arr =
[[145 122 137 131 123 135 152 120 141 147 113 137 131]
 [108 112 139 133 139 133 100 150 127 106 138 114 119]
 [115 119 130 131 134 128 108 140 125 111 137 119 123]
 [120 115 144 134 131 138 123 135 136 125 122 122 123]]
arr[-4][-13] = 145
arr[1][8] = 127
arr[2][10] = 137
arr[-1] = [120, 115, 144, 134, 131, 138, 123, 135, 136, 125, 122, 122, 123]
arr[-4][-7] = 152
arr[-1][11] = 122
arr[-4][2] = 137
arr[:, -6] = [120, 150, 140, 135]
arr[-2][-1] = 123
arr[2][0] = 115
arr[-1][-11] = 144
arr[:, 6] = [152, 100, 108, 123]
arr[-3][0] = 108
arr[2] = [115, 119, 130, 131, 134, 128, 108, 140, 125, 111, 137, 119, 123]
arr[2][11] = 119
arr[1][4] = 139
arr[:, 2] = [137, 139, 130, 144]

x = [154 129 144 137 150 111 107 128]
x[0]	154
x[3]	137
x[1]	129

M =
[[126 122 130 118 140 119 117 128 114 130 131 119 141 119 106]
 [128 120 127 119 139 115 116 130 113 132 134 119 140 122 109]
 [128 120 126 120 139 116 117 129 114 131 135 118 139 123 111]
 [127 120 128 119 139 118 117 128 114 130 133 119 139 121 108]
 [126 120 129 122 138 124 121 127 119 127 131 119 136 122 113]
 [128 120 127 123 137 119 119 129 116 130 134 119 137 124 114]
 [127 120 129 122 138 121 119 127 116 128 132 119 137 121 112]]
Indices start at 0.
(0, 0): 126
(3, 3): 119
(2, 13): 123
(4, 11): 119
(2, 1): 120
(1, 13): 122
(3, 12): 139
(1, 3): 119
(0, 6): 117
(1, 2): 127
(0, 10): 131
(6, 3): 122
(6, 5): 121
(0, 13): 119
(5, 9): 130
(0, 14): 106
(2, 11): 118
(5, 0): 128
(1, 1): 120
(5, 11): 119
(6, 6): 119
(0, 1): 122
(3, 5): 118
(0, 11): 119
(5, 13): 124
(6, 4): 138
(3, 11): 119
(3, 10): 133
(3, 2): 128
(1, 9): 132
(3, 1): 120
(0, 4): 140
(3, 0): 127

W =
[[134 131 129 134 119 128 119 128 131 127 134 136 127 125 123 122]
 [135 129 130 129 120 130 127 127 128 128 131 141 127 127 124 129]
 [120 120 119 135 122 129 128 131 134 128 125 126 130 129 131 127]
 [130 130 138 126 127 127 139 136 128 130 127 134 125 127 127 140]
 [129 125 114 132 128 130 121 123 132 127 126 120 131 129 131 113]
 [125 124 143 124 131 122 141 138 132 130 124 124 124 128 133 135]
 [134 133 114 133 128 135 127 129 124 128 127 131 131 129 124 128]
 [125 130 150 128 131 118 127 136 124 128 134 127 123 127 125 135]
 [125 117 141 130 124 120 127 131 134 128 128 125 125 129 133 120]
 [133 127 132 137 126 129 137 142 129 129 124 127 127 130 128 131]
 [131 127 143 121 128 120 130 128 134 128 129 126 124 126 131 123]
 [135 127 122 124 128 130 131 123 136 129 123 124 129 128 134 117]
 [129 125 116 135 125 134 135 135 132 129 122 126 130 130 131 128]
 [125 122 130 131 134 122 118 126 121 127 130 118 127 132 129 117]
 [126 125 115 120 124 133 136 122 139 129 122 131 131 126 135 128]]
W[-15, -16]	134
W[-5, -14]	143
W[14, -6]	122
W[:, -6]	[134, 131, 125, 127, 126, 124, 127, 134, 128, 124, 129, 123, 122, 130, 122]
W[-2]	[125, 122, 130, 131, 134, 122, 118, 126, 121, 127, 130, 118, 127, 132, 129, 117]
W[-11, 10]	126
W[-8, 12]	123
W[4, -9]	123
W[-5, 9]	128
W[-15, -10]	119
W[-6]	[133, 127, 132, 137, 126, 129, 137, 142, 129, 129, 124, 127, 127, 130, 128, 131]
W[:, 3]	[134, 129, 135, 126, 132, 124, 133, 128, 130, 137, 121, 124, 135, 131, 120]
W[:, -14]	[129, 130, 119, 138, 114, 143, 114, 150, 141, 132, 143, 122, 116, 130, 115]
W[12, 11]	126
W[13, -16]	125
W[:, 4]	[119, 120, 122, 127, 128, 131, 128, 131, 124, 126, 128, 128, 125, 134, 124]
W[-4, 8]	136
W[8, 1]	117
W[-2, -6]	130
W[-3, 8]	132
W[3, 1]	130
W[14, 3]	120
W[:, -15]	[131, 129, 120, 130, 125, 124, 133, 130, 117, 127, 127, 127, 125, 122, 125]
W[13, 12]	127
W[2, 6]	128
W[-4, -16]	135
W[-7, -13]	130
W[3, -13]	126
W[0]	[134, 131, 129, 134, 119, 128, 119, 128, 131, 127, 134, 136, 127, 125, 123, 122]
W[-4, 10]	123
W[4]	[129, 125, 114, 132, 128, 130, 121, 123, 132, 127, 126, 120, 131, 129, 131, 113]
W[-1, -15]	125
W[-10, 15]	135
W[11]	[135, 127, 122, 124, 128, 130, 131, 123, 136, 129, 123, 124, 129, 128, 134, 117]
W[-8]	[125, 130, 150, 128, 131, 118, 127, 136, 124, 128, 134, 127, 123, 127, 125, 135]
W[-12, 14]	127
W[-13, -15]	120

m =
[[126 120 146 104 148]
 [130 134 118 141 117]
 [135 153 132 125 118]
 [109 114 125 130 153]
 [138 132 148 109 126]
 [130 134 118 141 117]
 [110 115 126 129 152]
 [110 123 117 140 130]
 [109 117 127 128 151]
 [130 135 118 141 117]]
Indices start at 0.
(0, 0): 126
(2, 2): 132
(4, 2): 148
(1, 1): 134
(3, 0): 109
(1, 4): 117
(2, 3): 125
(4, 3): 109
(7, 3): 140
(0, 3): 104
(0, 4): 148
(2, 0): 135
(3, 2): 125
(6, 4): 152
(8, 3): 128
(8, 0): 109
(6, 1): 115
(3, 4): 153
(7, 2): 117
(1, 2): 118
(0, 1): 120

X =
[[132 145 125 106 150 128 118 138 138 125 120]
 [110 112 132 124 120 128 112 132 134 145 118]
 [144 126 121 128 127 121 116 107 143 140 112]
 [125 130 143 119 116 146 115 137 113 111 131]
 [123 138 136 107 113 125 132 135 140 106 145]]
X[0, 0]: 132
X[3, 6]: 115
X[1, 6]: 112
X[3, 10]: 131
X[1, 0]: 110
X[0, 6]: 118
X[4, 9]: 106
X[0, 9]: 125
X[1, 2]: 132
X[4, 1]: 138
X[:, 5]: [128, 128, 121, 146, 125]
X[:, 9]: [125, 145, 140, 111, 106]
X[:, 4]: [150, 120, 127, 116, 113]
X[0, 5]: 128
X[0, 1]: 145
X[:, 8]: [138, 134, 143, 113, 140]
X[0, 3]: 106
X[1]: [110, 112, 132, 124, 120, 128, 112, 132, 134, 145, 118]
X[3, 4]: 116
X[4]: [123, 138, 136, 107, 113, 125, 132, 135, 140, 106, 145]
X[4, 8]: 140
